Below is a small trained network, with its code and all its weights. Each question gives an input and a class and asks what happens when units are switched off, that is, made to give their printed mean instead of their output.

import numpy as np


def w(rows, s, z=0):
    codes = np.array(rows[::2]) - 128.0
    scale = np.full(codes.shape[1], s)
    scale[-1] = z or s
    return codes * scale


def norm(h):
    return h / np.sqrt((h * h).mean(-1, keepdims=True) + 1e-5)


def f(y):
    return np.maximum(y, 0)


def log_softmax(a):
    a = a - a.max(-1, keepdims=True)
    return a - np.log(np.exp(a).sum(-1, keepdims=True))


def net(x, mask):
    res = np.array(x, float).reshape(1, 5) / 4 @ E
    u = 0
    for l in range(2):
        y = f(norm(res) @ A[l][:, :-1].T + A[l][:, -1])
        res = res + np.where(mask[u : u + 4], y, B[l][:, -1]) @ B[l][:, :-1]
        u += 4
    return log_softmax(norm(res)[-1] @ U[:, :-1].T + U[:, -1])


A, B = {}, {}
E = w([
[244,188,90,50,70,130,95,115,91,87,44,32],'x0',
[126,196,151,153,126,167,57,195,89,169,38,153],'x1',
[95,120,152,139,121,140,136,112,120,114,103,108],'x2',
[141,111,142,88,135,146,109,126,135,150,138,131],'x3',
[95,88,28,76,219,254,194,177,102,97,121,171],'x4',
],0.0081)
A[0] = w([
[103,175,176,152,131,102,59,215,37,230,74,131,98],'0.n1',
[79,150,173,194,195,175,123,214,105,216,73,193,4],'0.n2',
[90,183,205,117,145,33,90,76,138,131,184,143,85],'0.n3',
[51,126,253,240,108,75,91,150,192,222,221,156,88],'0.n4',
],0.0055,0.0035)
B[0] = w([
[191,167,212,223,81,156,163,192,133,160,167,138,204],'0.n1',
[52,161,22,97,220,108,2,56,254,126,57,222,192],'0.n2',
[222,183,27,154,156,185,91,46,115,64,135,109,193],'0.n3',
[158,134,55,98,73,218,230,118,44,176,99,96,254],'0.n4',
],0.0082,0.0086)
A[1] = w([
[202,139,186,129,87,2,66,88,163,114,87,71,154],'1.n1',
[136,116,80,83,101,91,148,30,54,68,167,88,127],'1.n2',
[155,174,124,42,135,122,158,185,139,58,33,107,45],'1.n3',
[48,68,122,146,191,105,162,137,155,136,162,208,5],'1.n4',
],0.0079,0.0014)
B[1] = w([
[17,113,182,141,187,118,30,202,165,19,171,220,234],'1.n1',
[106,66,84,14,187,69,135,107,204,171,109,105,255],'1.n2',
[172,153,109,184,52,161,207,75,112,186,124,142,204],'1.n3',
[131,96,255,116,143,25,72,166,58,125,153,35,188],'1.n4',
],0.0096,0.0086)
U = w([
[164,68,71,72,101,125,248,57,143,155,153,82,177],'0',
[43,134,121,82,200,84,23,137,180,102,97,182,202],'1',
[189,216,99,209,62,208,135,98,60,196,60,160,168],'2',
[137,177,231,194,52,123,61,192,117,46,141,174,8],'3',
[108,43,228,131,160,61,159,150,58,140,220,46,5],'4',
],0.015,0.0021)

Each question gives the input, the list of numbers given to net, and the class t.
The units are the neurons (one row each of A and B). Each row of codes is followed by its name. A weight is (code - 128) times the scale printed after its matrix; where a second scale follows, it is the last column's (A, B and U).
mask holds one flag per neuron, layer by layer. A switched-off neuron (its flag False) gives its mean, the last column of its row in B, instead of its output. The means were averaged over made-up inputs and are rounded, as every weight is.
A unit's drop is (log p(t) with every unit on - log p(t) with that unit switched off) / (log p(t) with every unit on - log p(t) with every unit switched off).
The circuit of an input: a set's keep is (log p(t) with only the set's units on - log p(t) with every unit switched off) / (log p(t) with every unit on - log p(t) with every unit switched off). Starting from all 8 units, units are removed one at a time, each time the one whose removal leaves the highest keep (on an exact tie, the one counted first), for as long as the keep stays at least 0.8.
circuit, biggest first: the units of the circuit, biggest drop first
k most important neurons: the k neurons with the biggest drops, biggest first
top k neurons in layer l: the k neurons of layer l with the biggest drops, biggest first
input [-8,0,4,-7,8], class 4: top 2 neurons in layer 1 => [1.n4; 1.n1]
input [4,-4,4,1,0], class 1: circuit, biggest first => [0.n4]
input [1,-2,3,-6,-6], class 1: 3 most important neurons => [1.n1; 1.n3; 0.n1]
input [8,3,1,7,-8], class 3: circuit, biggest first => [1.n1; 0.n2]
input [1,-3,2,1,-3], class 1: top 2 neurons in layer 1 => [1.n3; 1.n1]
input [-2,-4,-7,-1,3], class 4: circuit, biggest first => [1.n4; 0.n4]
input [0,0,-4,2,-7], class 0: top 2 neurons in layer 0 => [0.n4; 0.n3]
input [6,1,4,-5,0], class 3: circuit, biggest first => [0.n4; 1.n1; 1.n3]
input [-1,0,4,1,2], class 4: circuit, biggest first => [1.n4; 0.n3; 0.n4]
input [0,0,6,-3,-6], class 0: circuit, biggest first => [0.n4; 1.n2]
input [6,-4,3,6,-3], class 1: 2 most important neurons => [1.n1; 0.n4]
input [1,-3,-3,-2,-2], class 1: 2 most important neurons => [0.n4; 1.n1]
input [2,3,-7,2,-6], class 3: 2 most important neurons => [1.n1; 0.n1]
input [2,-5,7,3,-3], class 1: most important neuron => [0.n4]
input [0,-3,8,8,4], class 4: 2 most important neurons => [0.n4; 0.n3]
input [-2,-2,-6,8,4], class 4: 2 most important neurons => [0.n4; 1.n4]
input [1,-3,1,4,-3], class 1: 2 most important neurons => [0.n4; 1.n3]
input [-7,-1,0,-6,0], class 0: top 2 neurons in layer 0 => [0.n4; 0.n1]
input [4,3,-4,1,-6], class 3: top 2 neurons in layer 0 => [0.n1; 0.n2]
input [0,3,2,4,-1], class 2: circuit, biggest first => [1.n1]
